Below are the code and all the weights of a small trained network. Each question names an input and a target symbol and asks about switching units off, where a switched-off unit gives its printed mean instead of its output.

import numpy as np


def w(rows, s, z=0):
    codes = np.array(rows[::2]) - 128.0
    scale = np.full(codes.shape[1], s)
    scale[-1] = z or s
    return codes * scale


def norm(h):
    return h / np.sqrt((h * h).mean(-1, keepdims=True) + 1e-5)


def f(y):
    return y / 2 * (1 + np.tanh(0.7978845608 * (y + 0.044715 * y**3)))


def softmax(a):
    e = np.exp(a - a.max(-1, keepdims=True))
    return e / e.sum(-1, keepdims=True)


def log_softmax(a):
    a = a - a.max(-1, keepdims=True)
    return a - np.log(np.exp(a).sum(-1, keepdims=True))


def net(x, mask):
    ids = ['ΠΨαδθμφω'.index(c) for c in x.split()]
    T = len(ids)
    res = E[ids] + P[:T]
    r = norm(res)
    for j in range(2):
        rows = slice(2 * j, 2 * j + 2)
        q, k, v = (r @ M[0][rows].T for M in (Q, K, V))
        z = softmax(np.where(np.tri(T) > 0, q @ k.T / 2**0.5, -1e9)) @ v
        o = O[0][rows]
        res = res + np.where(mask[j], z, o[:, -1]) @ o[:, :-1]
    y = f(norm(res) @ A[0][:, :-1].T + A[0][:, -1])
    res = res + np.where(mask[2:6], y, B[0][:, -1]) @ B[0][:, :-1]
    return log_softmax(norm(res)[-1] @ U[:, :-1].T + U[:, -1])


Q, K, V, O, A, B = {}, {}, {}, {}, {}, {}
E = w([
[112,34,112,218],'Π',
[111,56,125,184],'Ψ',
[1,120,41,193],'α',
[10,60,75,164],'δ',
[33,145,109,215],'θ',
[59,98,112,211],'μ',
[55,117,130,94],'φ',
[99,119,135,213],'ω',
],0.0088)
P = w([
[197,150,126,81],'0',
[151,97,89,121],'1',
[86,89,209,110],'2',
[216,123,132,247],'3',
[101,114,232,99],'4',
[160,22,91,83],'5',
[118,110,217,118],'6',
[125,105,86,104],'7',
[142,109,228,122],'8',
[117,191,97,135],'9',
[92,101,204,118],'10',
[110,197,95,128],'11',
[118,105,212,115],'12',
[123,191,102,128],'13',
],0.014)
Q[0] = w([
[173,131,37,173],'h0',
[187,166,94,46],'h0',
[54,120,255,94],'h1',
[144,190,89,111],'h1',
],0.019)
K[0] = w([
[74,84,209,189],'h0',
[47,104,180,120],'h0',
[249,203,66,133],'h1',
[122,68,99,208],'h1',
],0.019)
V[0] = w([
[128,159,172,23],'h0',
[251,122,123,123],'h0',
[132,180,143,176],'h1',
[217,225,49,85],'h1',
],0.022)
O[0] = w([
[54,249,114,250,76],'h0',
[111,65,179,185,253],'h0',
[131,231,122,114,43],'h1',
[228,209,182,154,111],'h1',
],0.017,0.0068)
A[0] = w([
[205,96,118,6,59],'n0',
[221,80,194,141,255],'n1',
[163,44,181,64,75],'n2',
[54,195,146,135,165],'n3',
],0.023,0.0062)
B[0] = w([
[72,15,187,166,190],'n0',
[50,125,66,70,249],'n1',
[250,168,100,192,211],'n2',
[153,114,2,122,169],'n3',
],0.022,0.016)
U = w([
[188,81,141,119,253],'Π',
[59,81,169,145,17],'Ψ',
[83,133,157,2,182],'α',
[95,172,54,61,45],'δ',
[163,203,161,57,229],'θ',
[218,160,158,55,1],'μ',
[146,175,144,197,188],'φ',
[62,187,211,86,96],'ω',
],0.018,0.0018)

Each question gives the input, a string of symbols that net reads in full, and the target symbol t.
The units are the heads (2 rows each of Q, K, V and O) and the neurons (one row each of A and B). Each row of codes is followed by its name. A weight is (code - 128) times the scale printed after its matrix; where a second scale follows, it is the last column's (O, A, B and U).
mask holds one flag per unit, heads first, then neurons. A switched-off unit (its flag False) gives its mean, the last column of its rows in O or B, instead of its output. The means were averaged over made-up inputs and are rounded, as every weight is.
A unit's drop is (log p(t) with every unit on - log p(t) with that unit switched off) / (log p(t) with every unit on - log p(t) with every unit switched off).
The circuit of an input: a set's keep is (log p(t) with only the set's units on - log p(t) with every unit switched off) / (log p(t) with every unit on - log p(t) with every unit switched off). Starting from all 6 units, units are removed one at a time, each time the one whose removal leaves the highest keep (on an exact tie, the one counted first), for as long as the keep stays at least 0.8.
units of the circuit, in order: the units of the circuit, biggest drop first
most important unit: the unit with the biggest drop
k most important neurons: the k neurons with the biggest drops, biggest first
which heads matter: for each layer, one digit per head in row order, 1 if its drop is at least 0.15 and else 0, layers parted by /
input δ φ ω α φ φ φ φ α θ ω ω α, target δ: most important unit : n3
input ω ω δ δ α α θ φ α, target ω: units of the circuit, in order : [h1; n2; h0; n1]
input Π φ ω, target Π: 2 most important neurons : [n2; n1]
input φ φ α Ψ φ φ, target δ: which heads matter : 10
input α δ α φ ω φ Ψ φ ω ω θ Ψ α Ψ, target α: units of the circuit, in order : [h1; h0]
input φ δ α φ θ, target φ: which heads matter : 10
input δ α α α Ψ α φ, target δ: units of the circuit, in order : [h0; n0]
input δ φ φ ω ω, target δ: which heads matter : 00
input θ φ Π φ θ α Ψ φ φ φ φ φ φ, target θ: which heads matter : 01
input θ ω φ ω φ ω ω, target θ: which heads matter : 01
input α δ φ φ φ φ α ω Π Ψ μ α, target α: which heads matter : 11
input θ ω θ φ μ Ψ φ ω μ, target θ: which heads matter : 01
input α α φ α α α ω δ φ θ, target Π: units of the circuit, in order : [h0; n2]
input μ α Ψ δ α φ ω μ Ψ φ ω, target μ: units of the circuit, in order : [h1]
input μ φ φ α Ψ φ φ Π θ θ α Ψ Ψ, target μ: 2 most important neurons : [n0; n1]
input θ μ Ψ, target θ: which heads matter : 01
input μ Π φ φ φ φ Ψ Π δ, target μ: 2 most important neurons : [n0; n1]
input φ α φ φ φ Π α φ θ φ μ, target φ: which heads matter : 10
input Π θ φ, target Π: which heads matter : 10
input φ α Ψ φ φ μ φ Ψ α θ ω Ψ, target α: units of the circuit, in order : [h0]
